Below are the code and all the weights of a small trained network. Each question names an input and a class and asks about switching units off, where a switched-off unit gives its printed mean instead of its output.

import numpy as np


def w(rows, s, z=0):
    codes = np.array(rows[::2]) - 128.0
    scale = np.full(codes.shape[1], s)
    scale[-1] = z or s
    return codes * scale


def f(y):
    return np.maximum(y, 0)


def log_softmax(a):
    a = a - a.max(-1, keepdims=True)
    return a - np.log(np.exp(a).sum(-1, keepdims=True))


def net(x, mask):
    res = np.array(x, float).reshape(1, 5) / 4 @ E
    y = f(res @ A[0][:, :-1].T + A[0][:, -1])
    res = res + np.where(mask, y, B[0][:, -1]) @ B[0][:, :-1]
    return log_softmax(res[-1] @ U[:, :-1].T + U[:, -1])


A, B = {}, {}
E = w([
[68,136,126,179,53,71,136,102,139,87,129,187],'x0',
[132,144,114,125,146,88,172,130,115,124,98,121],'x1',
[177,244,204,171,167,136,82,111,140,98,136,138],'x2',
[138,150,112,122,122,128,129,117,101,149,145,169],'x3',
[117,128,145,183,135,182,94,207,45,134,66,149],'x4',
],0.012)
A[0] = w([
[184,207,167,106,140,86,115,74,209,95,172,123,163],'neuron 1',
[62,130,145,180,42,80,117,104,134,64,106,184,240],'neuron 2',
[110,84,109,21,113,47,130,99,173,168,188,108,225],'neuron 3',
[191,147,153,71,203,146,140,113,172,147,142,87,251],'neuron 4',
[94,87,62,139,78,143,107,188,66,112,85,151,148],'neuron 5',
[163,231,182,184,137,144,53,174,57,67,56,153,61],'neuron 6',
[117,67,134,70,130,154,125,211,41,195,93,98,205],'neuron 7',
[146,85,139,100,222,200,136,158,78,223,142,88,247],'neuron 8',
[59,136,87,147,88,78,116,108,190,84,151,149,195],'neuron 9',
[113,69,89,64,83,145,201,79,161,158,160,122,178],'neuron 10',
[84,145,142,180,133,67,129,69,169,70,150,143,138],'neuron 11',
[146,186,155,123,75,88,118,68,191,2,144,183,130],'neuron 12',
],0.0076,0.003)
B[0] = w([
[150,70,102,96,212,167,157,17,119,169,165,128,219],'neuron 1',
[71,113,94,202,71,188,120,101,141,53,66,188,249],'neuron 2',
[121,230,106,126,80,104,91,170,161,113,208,74,253],'neuron 3',
[195,152,170,101,154,77,35,81,91,185,168,89,215],'neuron 4',
[105,99,120,179,140,152,175,144,94,103,60,204,219],'neuron 5',
[92,232,155,132,52,97,115,162,147,136,144,58,246],'neuron 6',
[183,104,85,89,103,174,177,93,169,181,56,144,230],'neuron 7',
[168,147,136,92,129,135,116,102,204,254,114,105,230],'neuron 8',
[103,153,125,125,65,124,133,111,186,113,103,178,219],'neuron 9',
[120,193,159,88,53,106,62,182,103,125,130,84,238],'neuron 10',
[108,142,123,107,143,139,171,85,144,119,114,163,199],'neuron 11',
[99,117,72,37,156,155,164,53,139,125,44,146,219],'neuron 12',
],0.0082,0.011)
U = w([
[167,207,156,110,83,77,98,195,142,181,173,59,228],'0',
[138,92,112,91,150,205,202,52,181,176,61,161,220],'1',
[33,215,150,140,52,91,108,136,126,34,140,134,138],'2',
[101,2,124,193,89,143,169,195,65,65,64,203,2],'3',
[193,118,170,107,237,109,110,62,94,141,219,112,7],'4',
],0.0067,0.0013)

Each question gives the input, the list of numbers given to net, and the class t.
The units are the neurons (one row each of A and B). Each row of codes is followed by its name. A weight is (code - 128) times the scale printed after its matrix; where a second scale follows, it is the last column's (A, B and U).
mask holds one flag per neuron, in row order. A switched-off neuron (its flag False) gives its mean, the last column of its row in B, instead of its output. The means were averaged over made-up inputs and are rounded, as every weight is.
A unit's drop is (log p(t) with every unit on - log p(t) with that unit switched off) / (log p(t) with every unit on - log p(t) with every unit switched off).
The circuit of an input: a set's keep is (log p(t) with only the set's units on - log p(t) with every unit switched off) / (log p(t) with every unit on - log p(t) with every unit switched off). Starting from all 12 units, units are removed one at a time, each time the one whose removal leaves the highest keep (on an exact tie, the one counted first), for as long as the keep stays at least 0.8.
units of the circuit, in order: the units of the circuit, biggest drop first
unit that matters most: the unit with the biggest drop
k most important neurons: the k neurons with the biggest drops, biggest first
drop when u is switched off: that unit's drop, to one decimal
input [4,-8,0,1,6], class 3: units of the circuit, in order => (neuron 3; neuron 5)
input [7,3,-7,-6,1], class 3: 4 most important neurons => (neuron 5; neuron 6; neuron 2; neuron 4)
input [-7,-7,-1,-7,-6], class 0: units of the circuit, in order => (neuron 3)
input [-1,-6,-6,-6,-1], class 0: units of the circuit, in order => (neuron 10; neuron 2)
input [0,-5,-2,-8,-4], class 0: units of the circuit, in order => (neuron 2; neuron 3)
input [1,-7,-4,0,-2], class 2: 2 most important neurons => (neuron 8; neuron 4)
input [2,-3,8,6,-1], class 1: 3 most important neurons => (neuron 1; neuron 12; neuron 3)
input [-3,-1,1,-7,-4], class 4: 2 most important neurons => (neuron 6; neuron 1)
input [3,-7,7,0,-2], class 1: 2 most important neurons => (neuron 1; neuron 12)
input [3,6,-8,-4,0], class 2: 3 most important neurons => (neuron 10; neuron 3; neuron 1)
input [3,-2,2,-6,0], class 1: 3 most important neurons => (neuron 3; neuron 10; neuron 12)
input [7,4,2,-4,-1], class 1: 3 most important neurons => (neuron 12; neuron 3; neuron 10)
input [4,-1,2,1,-6], class 1: 3 most important neurons => (neuron 1; neuron 12; neuron 6)
input [-2,-3,5,-8,-8], class 4: unit that matters most => neuron 4
input [-8,8,-3,4,0], class 0: 4 most important neurons => (neuron 4; neuron 12; neuron 1; neuron 2)
input [5,-5,-8,4,1], class 3: 2 most important neurons => (neuron 5; neuron 6)
input [1,4,5,7,-5], class 1: drop when neuron 12 is switched off => 1.2
input [2,-8,2,-8,0], class 1: drop when neuron 12 is switched off => 0.2
input [8,4,5,-6,-3], class 1: drop when neuron 12 is switched off => 0.1
input [-1,8,7,5,-6], class 4: unit that matters most => neuron 4
